Below are the code and all the weights of a small trained network. Each question names an input and a class and asks about switching units off, where a switched-off unit gives its printed mean instead of its output.

import numpy as np


def w(rows, s, z=0):
    codes = np.array(rows[::2]) - 128.0
    scale = np.full(codes.shape[1], s)
    scale[-1] = z or s
    return codes * scale


def norm(h):
    return h / np.sqrt((h * h).mean(-1, keepdims=True) + 1e-5)


def f(y):
    return np.maximum(y, 0)


def log_softmax(a):
    a = a - a.max(-1, keepdims=True)
    return a - np.log(np.exp(a).sum(-1, keepdims=True))


def net(x, mask):
    res = np.array(x, float).reshape(1, 7) / 4 @ E
    u = 0
    for l in range(3):
        y = f(norm(res) @ A[l][:, :-1].T + A[l][:, -1])
        res = res + np.where(mask[u : u + 10], y, B[l][:, -1]) @ B[l][:, :-1]
        u += 10
    return log_softmax(norm(res)[-1] @ U[:, :-1].T + U[:, -1])


A, B = {}, {}
E = w([
[127,50,189,176,160,239,83],'x0',
[220,26,146,84,154,37,17],'x1',
[129,126,126,127,127,128,131],'x2',
[24,136,78,177,165,93,42],'x3',
[129,130,126,128,129,129,127],'x4',
[189,147,199,253,122,70,165],'x5',
[129,134,127,130,128,127,129],'x6',
],0.0055)
A[0] = w([
[128,144,134,64,86,35,164,31],'L0N1',
[253,142,139,71,182,142,129,86],'L0N2',
[65,124,125,204,156,73,47,95],'L0N3',
[143,134,166,147,192,218,46,94],'L0N4',
[142,143,200,227,156,55,141,169],'L0N5',
[174,183,212,103,67,159,155,202],'L0N6',
[130,85,163,92,120,103,53,71],'L0N7',
[124,112,47,108,126,141,149,118],'L0N8',
[145,105,169,153,181,192,141,9],'L0N9',
[206,120,117,165,68,132,148,10],'L0N10',
],0.0063,0.0014)
B[0] = w([
[136,68,44,113,97,155,112,208],'L0N1',
[10,64,139,107,190,90,178,225],'L0N2',
[74,39,136,42,234,102,254,228],'L0N3',
[176,39,12,240,29,149,205,228],'L0N4',
[151,214,68,36,210,242,71,253],'L0N5',
[2,70,43,93,211,91,207,247],'L0N6',
[82,143,175,75,109,145,113,208],'L0N7',
[184,194,167,165,177,221,159,177],'L0N8',
[103,33,52,165,73,179,71,194],'L0N9',
[129,117,140,82,191,172,110,182],'L0N10',
],0.0044,0.0039)
A[1] = w([
[127,153,136,55,83,199,40,36],'L1N1',
[32,136,115,215,140,60,33,3],'L1N2',
[126,199,80,145,88,110,153,100],'L1N3',
[155,136,64,93,74,28,152,34],'L1N4',
[138,157,168,251,112,120,140,127],'L1N5',
[233,158,160,254,196,49,179,132],'L1N6',
[49,53,43,59,92,149,147,219],'L1N7',
[203,89,152,88,122,79,50,101],'L1N8',
[108,221,72,17,228,97,110,131],'L1N9',
[84,158,77,143,159,207,204,185],'L1N10',
],0.0058,0.0029)
B[1] = w([
[185,205,109,124,201,175,102,138],'L1N1',
[55,41,91,52,161,133,214,138],'L1N2',
[131,98,142,182,72,112,32,154],'L1N3',
[87,114,92,189,64,135,96,150],'L1N4',
[160,132,173,77,132,183,59,140],'L1N5',
[167,189,62,23,164,253,64,145],'L1N6',
[217,214,165,232,199,123,132,254],'L1N7',
[110,133,176,160,79,115,89,155],'L1N8',
[164,74,114,209,141,163,132,211],'L1N9',
[153,69,205,131,157,52,42,235],'L1N10',
],0.0057,0.0088)
A[2] = w([
[140,177,49,130,43,71,150,150],'L2N1',
[173,88,161,63,75,148,255,44],'L2N2',
[155,191,99,82,161,179,123,132],'L2N3',
[184,97,179,208,154,143,133,185],'L2N4',
[24,137,111,166,182,105,113,11],'L2N5',
[65,196,173,192,115,171,183,7],'L2N6',
[124,129,188,89,111,96,79,34],'L2N7',
[34,173,148,162,61,203,188,75],'L2N8',
[129,175,59,125,139,68,137,214],'L2N9',
[147,82,185,123,166,68,32,212],'L2N10',
],0.0082,0.0018)
B[2] = w([
[127,77,135,214,120,165,117,145],'L2N1',
[1,108,130,109,175,124,186,146],'L2N2',
[142,176,189,107,155,158,81,151],'L2N3',
[128,183,82,150,120,69,139,245],'L2N4',
[162,112,163,85,133,138,214,165],'L2N5',
[164,114,78,10,73,36,77,159],'L2N6',
[132,103,106,113,112,76,120,132],'L2N7',
[164,87,121,92,23,32,82,144],'L2N8',
[120,86,169,159,121,214,144,161],'L2N9',
[105,198,134,96,41,116,169,209],'L2N10',
],0.0083,0.011)
U = w([
[153,153,114,150,135,94,140,254],'0',
[133,109,139,37,6,34,76,99],'1',
[18,62,145,103,219,115,235,98],'2',
[122,38,119,255,52,214,101,110],'3',
[154,183,132,163,141,92,134,123],'4',
[140,217,179,92,179,218,46,49],'5',
],0.0089,0.0058)

Each question gives the input, the list of numbers given to net, and the class t.
The units are the neurons (one row each of A and B). Each row of codes is followed by its name. A weight is (code - 128) times the scale printed after its matrix; where a second scale follows, it is the last column's (A, B and U).
mask holds one flag per neuron, layer by layer. A switched-off neuron (its flag False) gives its mean, the last column of its row in B, instead of its output. The means were averaged over made-up inputs and are rounded, as every weight is.
A unit's drop is (log p(t) with every unit on - log p(t) with that unit switched off) / (log p(t) with every unit on - log p(t) with every unit switched off).
The circuit of an input: a set's keep is (log p(t) with only the set's units on - log p(t) with every unit switched off) / (log p(t) with every unit on - log p(t) with every unit switched off). Starting from the 12 units with the biggest drops (on a tie, the unit counted first), units are removed one at a time, each time the one whose removal leaves the highest keep (on an exact tie, the one counted first), for as long as the keep stays at least 0.8.
circuit, biggest first: the units of the circuit, biggest drop first
k most important neurons: the k neurons with the biggest drops, biggest first
k most important neurons of layer l: the k neurons of layer l with the biggest drops, biggest first
input [-4,3,2,-5,0,7,0], class 5: 2 most important neurons => [L1N6; L2N3]
input [-7,-4,0,7,3,-5,6], class 2: circuit, biggest first => [L2N5; L2N4]
input [-7,6,2,6,0,-5,4], class 3: 2 most important neurons => [L1N10; L2N9]
input [-5,0,1,-7,-5,-3,3], class 2: circuit, biggest first => [L2N2]
input [5,-7,2,-3,2,3,0], class 1: circuit, biggest first => [L2N6; L2N8]
input [-8,2,0,5,-5,0,-5], class 3: 2 most important neurons of layer 1 => [L1N10; L1N4]
input [-2,-8,-1,-7,1,2,6], class 1: circuit, biggest first => [L2N6; L2N8]
input [-4,6,2,-7,0,-7,-6], class 2: 2 most important neurons of layer 0 => [L0N2; L0N5]
input [-4,6,-1,7,-5,-7,-6], class 2: circuit, biggest first => [L0N3; L2N4; L2N6]
input [-5,-7,-7,8,-2,1,-6], class 2: circuit, biggest first => [L2N5; L2N4]
input [-7,2,-8,-7,5,-8,3], class 5: circuit, biggest first => [L1N7; L2N3]
input [-6,-2,-3,-4,-3,8,-2], class 5: 3 most important neurons => [L1N6; L2N3; L1N7]
input [-7,6,3,1,-7,6,-2], class 3: circuit, biggest first => [L1N10; L1N4; L2N9; L2N1]
input [1,-4,0,-2,6,-7,-1], class 5: circuit, biggest first => [L2N3]
input [7,4,4,-5,1,8,7], class 5: circuit, biggest first => [L1N6; L0N5]
input [8,-3,2,-8,0,-6,-6], class 2: 2 most important neurons of layer 1 => [L1N9; L1N3]
input [6,8,4,1,-7,7,3], class 1: 2 most important neurons of layer 1 => [L1N7; L1N9]
input [-5,-3,1,-8,-7,7,-5], class 2: circuit, biggest first => [L2N2; L1N7]
input [-8,3,-6,-6,7,2,3], class 3: 2 most important neurons of layer 1 => [L1N4; L1N10]
input [4,-4,7,5,-7,-5,-5], class 4: most important neuron of layer 1 => [L1N7]
input [-8,1,-8,-8,-7,-2,-6], class 2: 2 most important neurons => [L2N2; L0N2]
input [0,5,-2,-8,4,-7,-3], class 2: circuit, biggest first => [L0N2; L2N2]
input [-1,8,6,-2,8,8,-6], class 1: 2 most important neurons of layer 2 => [L2N10; L2N7]
input [-8,-1,-3,-6,0,7,0], class 3: 3 most important neurons of layer 1 => [L1N4; L1N7; L1N3]
input [1,-7,-6,-4,-7,7,-3], class 1: 2 most important neurons of layer 2 => [L2N6; L2N8]
input [-6,-7,-5,-4,0,-5,-6], class 1: 2 most important neurons => [L2N6; L0N5]
input [-1,3,1,-4,-2,5,4], class 5: circuit, biggest first => [L1N6]
input [-3,-6,6,3,2,-3,-1], class 1: 2 most important neurons => [L2N6; L0N5]
input [-4,-5,1,-3,2,7,2], class 5: 3 most important neurons => [L1N6; L2N3; L1N7]
input [-3,-5,-7,8,-6,-2,-6], class 2: 2 most important neurons => [L1N2; L2N5]
